Below are the code and all the weights of a small trained network. Each question names an input and a target symbol and asks about switching units off, where a switched-off unit gives its printed mean instead of its output.

import numpy as np


def w(rows, s, z=0):
    codes = np.array(rows[::2]) - 128.0
    scale = np.full(codes.shape[1], s)
    scale[-1] = z or s
    return codes * scale


def softmax(a):
    e = np.exp(a - a.max(-1, keepdims=True))
    return e / e.sum(-1, keepdims=True)


def log_softmax(a):
    a = a - a.max(-1, keepdims=True)
    return a - np.log(np.exp(a).sum(-1, keepdims=True))


def net(x, mask):
    ids = ['αβθλπστ'.index(c) for c in x.split()]
    T = len(ids)
    res = E[ids] + P[:T]
    u = 0
    for l in range(3):
        r = res
        for j in range(2):
            rows = slice(4 * j, 4 * j + 4)
            q, k, v = (r @ M[l][rows].T for M in (Q, K, V))
            z = softmax(np.where(np.tri(T) > 0, q @ k.T / 4**0.5, -1e9)) @ v
            o = O[l][rows]
            res = res + np.where(mask[u + j], z, o[:, -1]) @ o[:, :-1]
        u += 2
    return log_softmax(res[-1] @ U[:, :-1].T + U[:, -1])


Q, K, V, O = {}, {}, {}, {}
E = w([
[140,190,146,171,166,31],'α',
[182,128,181,88,189,214],'β',
[12,100,186,103,139,90],'θ',
[45,170,104,93,4,86],'λ',
[147,103,66,76,180,76],'π',
[112,200,85,103,151,124],'σ',
[86,107,36,231,141,159],'τ',
],0.017)
P = w([
[70,146,251,186,138,167],'0',
[97,156,194,175,161,110],'1',
[105,170,172,163,176,98],'2',
[107,175,164,139,185,89],'3',
[123,171,156,120,189,84],'4',
[133,174,154,112,183,88],'5',
[116,152,109,106,191,64],'6',
[136,152,134,89,190,63],'7',
[123,163,122,84,182,63],'8',
[146,139,119,69,197,48],'9',
[136,144,88,61,207,47],'10',
[165,140,94,106,177,42],'11',
[194,143,142,140,174,42],'12',
],0.0031)
Q[0] = w([
[134,97,177,178,203,175],'0.h1',
[160,84,68,142,244,107],'0.h1',
[70,140,164,137,8,14],'0.h1',
[137,80,212,85,25,64],'0.h1',
[127,125,244,94,178,184],'0.h2',
[92,110,97,2,142,93],'0.h2',
[193,149,72,171,200,143],'0.h2',
[239,99,37,231,110,95],'0.h2',
],0.0071)
K[0] = w([
[136,125,51,107,81,84],'0.h1',
[121,186,136,85,2,113],'0.h1',
[125,155,166,137,219,175],'0.h1',
[213,161,154,151,227,194],'0.h1',
[16,96,163,153,96,41],'0.h2',
[98,144,167,71,68,164],'0.h2',
[116,57,135,152,224,176],'0.h2',
[185,170,130,187,228,173],'0.h2',
],0.0093)
V[0] = w([
[185,215,124,53,31,139],'0.h1',
[44,163,215,158,2,77],'0.h1',
[154,114,94,190,97,123],'0.h1',
[149,174,67,82,96,113],'0.h1',
[123,40,124,100,236,151],'0.h2',
[157,143,164,116,131,145],'0.h2',
[195,153,129,127,52,103],'0.h2',
[59,83,171,191,179,28],'0.h2',
],0.0066)
O[0] = w([
[170,187,160,109,26,96,117],'0.h1',
[125,182,131,178,152,108,195],'0.h1',
[148,133,159,129,111,175,31],'0.h1',
[173,185,134,81,62,159,119],'0.h1',
[112,130,2,101,143,121,179],'0.h2',
[152,167,97,151,118,137,138],'0.h2',
[146,91,198,135,53,123,7],'0.h2',
[44,140,116,101,223,164,253],'0.h2',
],0.0064,0.0031)
Q[1] = w([
[200,116,186,128,170,169],'1.h1',
[60,94,129,71,82,97],'1.h1',
[167,70,109,113,184,107],'1.h1',
[154,137,158,163,106,254],'1.h1',
[152,132,129,71,35,110],'1.h2',
[91,132,155,172,87,105],'1.h2',
[70,137,142,118,209,108],'1.h2',
[178,189,178,192,91,122],'1.h2',
],0.0091)
K[1] = w([
[177,144,60,195,134,121],'1.h1',
[1,86,154,105,107,149],'1.h1',
[141,155,95,142,58,35],'1.h1',
[141,193,39,144,198,194],'1.h1',
[135,112,195,175,147,139],'1.h2',
[134,125,124,191,147,145],'1.h2',
[104,158,79,83,164,141],'1.h2',
[105,86,112,206,87,146],'1.h2',
],0.0094)
V[1] = w([
[51,158,114,131,65,247],'1.h1',
[100,190,38,255,41,158],'1.h1',
[99,239,142,38,102,114],'1.h1',
[71,81,198,151,43,123],'1.h1',
[152,242,10,193,117,185],'1.h2',
[84,43,83,207,106,37],'1.h2',
[191,116,65,159,201,79],'1.h2',
[127,175,145,123,172,253],'1.h2',
],0.005)
O[1] = w([
[53,241,112,137,103,236,86],'1.h1',
[103,122,105,188,165,202,4],'1.h1',
[33,134,179,143,72,95,186],'1.h1',
[144,163,170,130,125,190,63],'1.h1',
[134,254,108,30,111,231,164],'1.h2',
[66,130,75,113,144,104,88],'1.h2',
[164,130,89,66,82,77,240],'1.h2',
[202,191,153,178,64,184,218],'1.h2',
],0.0067,0.0033)
Q[2] = w([
[121,220,148,108,98,12],'2.h1',
[2,137,63,158,83,56],'2.h1',
[178,41,187,68,161,181],'2.h1',
[72,204,122,106,134,49],'2.h1',
[208,133,205,90,118,109],'2.h2',
[77,57,144,152,138,234],'2.h2',
[161,62,104,85,152,205],'2.h2',
[139,109,121,114,202,92],'2.h2',
],0.0066)
K[2] = w([
[69,91,106,141,2,62],'2.h1',
[112,153,41,223,119,137],'2.h1',
[131,160,231,99,203,112],'2.h1',
[89,173,99,204,56,107],'2.h1',
[92,71,133,127,54,91],'2.h2',
[173,140,98,217,151,109],'2.h2',
[218,195,62,122,122,123],'2.h2',
[164,95,115,98,133,124],'2.h2',
],0.0072)
V[2] = w([
[166,102,128,251,134,165],'2.h1',
[95,87,168,70,37,155],'2.h1',
[58,110,80,160,52,98],'2.h1',
[72,143,209,152,149,146],'2.h1',
[155,132,30,202,2,30],'2.h2',
[103,135,103,176,69,107],'2.h2',
[126,79,156,113,165,158],'2.h2',
[157,101,128,118,205,82],'2.h2',
],0.0064)
O[2] = w([
[167,120,62,194,151,106,77],'2.h1',
[106,36,174,91,171,159,83],'2.h1',
[161,96,136,127,141,245,146],'2.h1',
[145,78,134,86,50,86,128],'2.h1',
[86,147,57,212,1,77,3],'2.h2',
[91,114,72,143,90,107,80],'2.h2',
[134,124,161,110,135,160,151],'2.h2',
[210,150,152,149,101,157,185],'2.h2',
],0.0069,0.006)
U = w([
[137,179,163,156,123,38,117],'α',
[211,120,193,86,125,182,227],'β',
[69,107,122,116,196,91,4],'θ',
[111,143,151,152,95,149,88],'λ',
[134,99,57,53,107,75,96],'π',
[132,255,123,90,68,142,103],'σ',
[122,113,88,158,127,166,218],'τ',
],0.0072,0.0032)

Each question gives the input, a string of symbols that net reads in full, and the target symbol t.
The units are the heads (4 rows each of Q, K, V and O). Each row of codes is followed by its name. A weight is (code - 128) times the scale printed after its matrix; where a second scale follows, it is the last column's (O and U).
mask holds one flag per head, layer by layer. A switched-off head (its flag False) gives its mean, the last column of its rows in O, instead of its output. The means were averaged over made-up inputs and are rounded, as every weight is.
A unit's drop is (log p(t) with every unit on - log p(t) with that unit switched off) / (log p(t) with every unit on - log p(t) with every unit switched off).
The circuit of an input: a set's keep is (log p(t) with only the set's units on - log p(t) with every unit switched off) / (log p(t) with every unit on - log p(t) with every unit switched off). Starting from all 6 units, units are removed one at a time, each time the one whose removal leaves the highest keep (on an exact tie, the one counted first), for as long as the keep stays at least 0.8.
units of the circuit, in order: the units of the circuit, biggest drop first
most important unit: the unit with the biggest drop
heads that matter: for each layer, one digit per head in row order, 1 if its drop is at least 0.15 and else 0, layers parted by /
drop when u is switched off: that unit's drop, to one decimal
input α λ σ θ, target β: heads that matter : 01 / 10 / 10
input θ β β β λ β β λ, target β: most important unit : 2.h1
input τ β β β θ β θ, target β: heads that matter : 10 / 00 / 01
input π τ τ λ π, target σ: units of the circuit, in order : (1.h1 0.h1)
input α β β σ σ λ, target λ: units of the circuit, in order : (2.h2 0.h2 2.h1 1.h2)
input π λ β θ β θ θ θ π π, target β: units of the circuit, in order : (2.h1 0.h1)
input β β θ β, target θ: units of the circuit, in order : (0.h1 0.h2)
input β τ β, target τ: heads that matter : 11 / 10 / 10
input τ β θ β τ, target β: heads that matter : 01 / 10 / 01
input β λ τ θ τ β, target σ: units of the circuit, in order : (0.h1 2.h2)
input β β β β θ θ σ τ τ β θ β τ, target β: units of the circuit, in order : (2.h2 1.h1 0.h2)
input α α β β α λ β, target α: units of the circuit, in order : (0.h2 2.h2 1.h2 0.h1)
input σ σ σ β α π λ σ β σ τ, target σ: units of the circuit, in order : (0.h1 1.h2)
input α λ α β β λ β π λ α β τ α, target σ: most important unit : 0.h2
input α β λ θ β λ π θ σ, target β: heads that matter : 01 / 10 / 10
input θ σ θ, target σ: heads that matter : 10 / 11 / 10
input β α π λ α α, target θ: units of the circuit, in order : (2.h1 1.h1 1.h2)
input λ β π θ τ β τ α σ σ α, target σ: heads that matter : 01 / 11 / 00
input α θ θ λ β β σ, target β: heads that matter : 01 / 00 / 11
input λ σ β τ θ β β τ τ β θ σ τ, target σ: heads that matter : 10 / 01 / 00
input π σ α τ τ β θ σ θ θ α β, target θ: units of the circuit, in order : (0.h2 0.h1 2.h1)
input σ λ β π β, target α: most important unit : 0.h2
input β λ β θ α, target β: drop when 2.h1 is switched off : 1.1
